Below is a small trained network, with its code and all its weights. Each question gives an input and a target symbol and asks what happens when units are switched off, that is, made to give their printed mean instead of their output.

import numpy as np


def w(rows, s, z=0):
    codes = np.array(rows[::2]) - 128.0
    scale = np.full(codes.shape[1], s)
    scale[-1] = z or s
    return codes * scale


def norm(h):
    return h / np.sqrt((h * h).mean(-1, keepdims=True) + 1e-5)


def f(y):
    return y / 2 * (1 + np.tanh(0.7978845608 * (y + 0.044715 * y**3)))


def softmax(a):
    e = np.exp(a - a.max(-1, keepdims=True))
    return e / e.sum(-1, keepdims=True)


def log_softmax(a):
    a = a - a.max(-1, keepdims=True)
    return a - np.log(np.exp(a).sum(-1, keepdims=True))


def net(x, mask):
    ids = ['αγζθλσ'.index(c) for c in x.split()]
    T = len(ids)
    res = E[ids] + P[:T]
    u = 0
    for l in range(2):
        r = norm(res)
        for j in range(2):
            rows = slice(4 * j, 4 * j + 4)
            q, k, v = (r @ M[l][rows].T for M in (Q, K, V))
            z = softmax(np.where(np.tri(T) > 0, q @ k.T / 4**0.5, -1e9)) @ v
            o = O[l][rows]
            res = res + np.where(mask[u + j], z, o[:, -1]) @ o[:, :-1]
        u += 2
        y = f(norm(res) @ A[l][:, :-1].T + A[l][:, -1])
        res = res + np.where(mask[u : u + 4], y, B[l][:, -1]) @ B[l][:, :-1]
        u += 4
    return log_softmax(norm(res)[-1] @ U[:, :-1].T + U[:, -1])


Q, K, V, O, A, B = {}, {}, {}, {}, {}, {}
E = w([
[114,180,137,112,137,133,234,71,68,118,189],'α',
[126,160,75,137,174,76,180,42,112,119,112],'γ',
[138,58,120,163,130,89,174,92,41,96,159],'ζ',
[122,1,105,95,129,150,118,91,203,73,164],'θ',
[88,116,113,150,80,129,85,28,90,162,159],'λ',
[128,120,116,75,83,129,120,101,124,109,78],'σ',
],0.017)
P = w([
[100,176,132,170,140,78,88,181,188,59,150],'0',
[37,119,57,102,189,139,152,126,77,109,107],'1',
[50,79,105,95,155,94,171,135,102,218,90],'2',
[154,90,169,91,163,170,109,78,71,124,87],'3',
[189,84,118,60,101,142,114,88,83,146,148],'4',
[157,53,136,175,71,196,177,102,114,150,106],'5',
[189,68,107,134,67,105,188,108,160,203,167],'6',
[200,88,59,178,63,177,198,159,156,180,170],'7',
[249,122,51,169,49,122,152,163,159,146,201],'8',
],0.011)
Q[0] = w([
[119,124,254,84,200,158,51,111,91,95,78],'0.h0',
[122,99,94,48,87,66,134,49,116,149,151],'0.h0',
[106,77,141,152,150,174,196,93,119,141,79],'0.h0',
[223,153,137,150,170,100,112,101,130,81,184],'0.h0',
[109,72,70,113,69,112,171,61,31,149,107],'0.h1',
[80,168,132,87,123,166,106,127,122,137,149],'0.h1',
[145,186,181,171,161,122,26,185,168,145,77],'0.h1',
[73,139,171,165,138,158,45,174,229,166,204],'0.h1',
],0.033)
K[0] = w([
[34,158,136,74,240,111,94,152,96,128,93],'0.h0',
[168,96,143,63,60,118,90,136,110,212,88],'0.h0',
[120,97,133,117,125,209,68,76,88,66,90],'0.h0',
[111,76,107,96,159,122,164,116,153,198,170],'0.h0',
[135,94,141,82,87,130,76,143,151,83,90],'0.h1',
[167,123,124,90,128,104,82,66,86,149,92],'0.h1',
[101,133,131,165,255,111,135,111,66,124,200],'0.h1',
[172,225,167,83,139,117,203,73,124,188,168],'0.h1',
],0.032)
V[0] = w([
[112,103,49,93,135,179,65,34,186,192,104],'0.h0',
[164,55,149,70,188,127,171,203,182,74,119],'0.h0',
[203,124,63,73,130,106,252,110,33,118,39],'0.h0',
[115,197,139,70,8,118,112,167,196,73,21],'0.h0',
[117,70,165,128,58,138,92,206,71,152,156],'0.h1',
[106,71,121,106,70,181,85,138,74,115,158],'0.h1',
[130,122,107,94,110,144,117,113,133,115,159],'0.h1',
[168,54,60,185,131,55,32,126,144,135,35],'0.h1',
],0.028)
O[0] = w([
[156,130,138,156,162,194,38,73,119,248,107,253],'0.h0',
[164,123,150,174,213,20,139,95,188,68,84,27],'0.h0',
[119,86,5,103,112,63,182,96,105,108,34,249],'0.h0',
[125,240,103,116,175,97,73,218,76,124,18,77],'0.h0',
[114,71,195,104,159,79,117,135,62,102,189,134],'0.h1',
[103,89,147,124,171,132,154,71,37,115,166,227],'0.h1',
[135,118,141,116,163,149,162,112,121,141,96,179],'0.h1',
[238,115,38,168,109,79,94,72,81,110,184,240],'0.h1',
],0.017,0.025)
A[0] = w([
[218,119,214,232,239,77,140,40,215,149,106,3],'0.n0',
[60,126,103,91,165,113,72,88,68,119,26,103],'0.n1',
[69,149,186,130,108,43,109,203,113,6,247,78],'0.n2',
[34,96,204,95,181,176,185,162,157,97,53,123],'0.n3',
],0.019,0.0039)
B[0] = w([
[62,165,122,127,190,90,122,11,212,141,129,175],'0.n0',
[128,126,134,106,155,81,157,154,60,177,105,249],'0.n1',
[249,56,149,133,140,59,116,128,128,113,160,149],'0.n2',
[77,125,190,141,98,139,155,133,131,149,77,130],'0.n3',
],0.019,0.018)
Q[1] = w([
[115,185,214,158,133,99,102,241,178,14,147],'1.h0',
[118,200,215,128,127,145,90,225,174,78,150],'1.h0',
[169,84,43,113,134,82,143,27,106,152,135],'1.h0',
[109,129,154,150,165,118,168,110,148,112,141],'1.h0',
[53,154,220,116,110,193,108,235,184,84,113],'1.h1',
[110,92,127,108,115,169,179,108,88,142,151],'1.h1',
[91,146,160,120,127,125,137,167,140,108,99],'1.h1',
[183,69,56,124,110,149,126,4,3,207,172],'1.h1',
],0.034)
K[1] = w([
[145,160,65,141,115,134,95,133,75,154,106],'1.h0',
[154,140,84,117,122,156,106,113,91,161,107],'1.h0',
[136,103,173,139,113,111,150,144,128,79,151],'1.h0',
[129,113,135,127,126,102,146,156,110,93,122],'1.h0',
[117,109,79,142,152,140,134,21,79,193,131],'1.h1',
[136,169,138,147,133,134,94,137,110,106,148],'1.h1',
[116,127,119,132,110,164,174,130,98,144,122],'1.h1',
[131,216,172,137,106,83,90,254,197,63,170],'1.h1',
],0.043)
V[1] = w([
[20,138,171,112,136,159,163,140,157,101,127],'1.h0',
[55,136,152,123,113,140,166,136,163,137,55],'1.h0',
[112,133,117,129,132,102,129,127,139,143,140],'1.h0',
[122,123,146,149,148,137,131,129,110,113,178],'1.h0',
[81,94,206,89,115,212,151,180,4,148,182],'1.h1',
[167,160,51,125,63,200,76,171,118,227,81],'1.h1',
[85,223,189,126,239,113,75,109,120,151,108],'1.h1',
[116,138,129,94,118,78,186,218,70,77,42],'1.h1',
],0.027)
O[1] = w([
[185,47,132,138,85,87,161,139,105,160,127,74],'1.h0',
[153,77,87,161,89,125,183,126,86,140,148,5],'1.h0',
[105,129,136,133,117,114,103,142,132,106,134,134],'1.h0',
[145,110,162,116,127,105,102,129,136,129,114,192],'1.h0',
[87,170,205,102,88,94,190,95,174,39,85,194],'1.h1',
[124,146,164,123,4,232,124,136,95,139,151,46],'1.h1',
[152,191,38,127,105,112,186,204,79,95,61,20],'1.h1',
[127,123,43,140,150,180,141,118,188,45,203,35],'1.h1',
],0.018,0.017)
A[1] = w([
[185,228,37,214,109,187,164,144,170,97,184,167],'1.n0',
[105,43,56,104,98,118,196,64,84,76,154,201],'1.n1',
[36,87,160,141,153,168,248,246,185,86,104,21],'1.n2',
[168,252,108,201,144,59,152,205,203,99,125,3],'1.n3',
],0.026,0.00044)
B[1] = w([
[44,215,155,74,168,141,76,152,197,52,168,183],'1.n0',
[164,91,145,147,103,88,174,249,182,108,116,252],'1.n1',
[94,157,220,94,50,98,182,81,80,156,102,141],'1.n2',
[153,84,28,128,144,61,145,181,116,153,97,156],'1.n3',
],0.018,0.021)
U = w([
[105,160,229,114,48,132,206,75,140,74,104,125],'α',
[106,193,11,125,119,201,134,137,204,17,178,3],'γ',
[188,6,90,164,81,96,252,128,179,36,201,152],'ζ',
[119,92,159,146,252,87,99,29,233,90,196,87],'θ',
[158,74,131,142,80,250,99,116,115,185,244,209],'λ',
[182,134,52,134,186,91,134,158,56,117,61,186],'σ',
],0.0042,0.00049)

Each question gives the input, a string of symbols that net reads in full, and the target symbol t.
The units are the heads (4 rows each of Q, K, V and O) and the neurons (one row each of A and B). Each row of codes is followed by its name. A weight is (code - 128) times the scale printed after its matrix; where a second scale follows, it is the last column's (O, A, B and U).
mask holds one flag per unit, layer by layer, with each layer's heads first. A switched-off unit (its flag False) gives its mean, the last column of its rows in O or B, instead of its output. The means were averaged over made-up inputs and are rounded, as every weight is.
A unit's drop is (log p(t) with every unit on - log p(t) with that unit switched off) / (log p(t) with every unit on - log p(t) with every unit switched off).
The circuit of an input: a set's keep is (log p(t) with only the set's units on - log p(t) with every unit switched off) / (log p(t) with every unit on - log p(t) with every unit switched off). Starting from all 12 units, units are removed one at a time, each time the one whose removal leaves the highest keep (on an exact tie, the one counted first), for as long as the keep stays at least 0.8.
circuit, biggest first: the units of the circuit, biggest drop first
most important unit: the unit with the biggest drop
k most important neurons: the k neurons with the biggest drops, biggest first
heads that matter: for each layer, one digit per head in row order, 1 if its drop is at least 0.15 and else 0, layers parted by /
drop of u: that unit's drop, to one decimal
input σ α λ γ λ σ, target γ: circuit, biggest first => 0.h0, 1.h1
input σ λ θ, target γ: circuit, biggest first => 0.h0, 1.h1
input α ζ α σ ζ λ α σ θ, target ζ: circuit, biggest first => 0.h1, 1.h0
input γ σ ζ σ γ γ α, target λ: heads that matter => 01 / 01
input γ ζ λ λ λ λ ζ, target λ: heads that matter => 01 / 00
input σ σ ζ λ ζ θ, target γ: circuit, biggest first => 1.h1, 0.h0, 1.n0
input α ζ γ ζ λ α ζ α, target ζ: heads that matter => 01 / 00
input λ σ ζ θ, target α: heads that matter => 10 / 01
input γ ζ ζ, target ζ: most important unit => 0.h0
input θ λ ζ ζ, target λ: heads that matter => 00 / 00
input θ ζ λ ζ σ λ γ, target σ: heads that matter => 10 / 00
input γ ζ ζ λ, target λ: heads that matter => 01 / 00
input λ λ λ λ λ, target α: heads that matter => 00 / 01
input θ λ ζ α σ ζ, target σ: circuit, biggest first => 0.h0
input λ α ζ ζ σ ζ λ λ, target α: circuit, biggest first => 1.h1, 0.h0
input α ζ λ γ, target ζ: heads that matter => 01 / 11
input ζ γ γ, target ζ: heads that matter => 10 / 00
input λ ζ ζ γ ζ α, target α: heads that matter => 10 / 01
input α ζ σ λ λ λ, target ζ: heads that matter => 01 / 11
input λ λ ζ ζ λ α, target α: heads that matter => 00 / 01
input σ ζ γ λ θ σ θ, target σ: most important neuron => 0.n1
input σ ζ λ ζ ζ θ θ α, target γ: circuit, biggest first => 1.h1, 0.h0
input σ λ θ γ ζ λ, target γ: circuit, biggest first => 1.h1, 0.h0, 1.n0
input σ σ ζ γ ζ σ α, target γ: drop of 0.h1 => 0.1
input λ λ λ σ ζ ζ ζ α ζ, target α: drop of 1.n1 => -0.1
input θ θ σ, target σ: drop of 0.h0 => 2.4
input σ α λ γ, target γ: drop of 0.h0 => 0.7
input σ ζ ζ ζ, target γ: most important unit => 1.h1
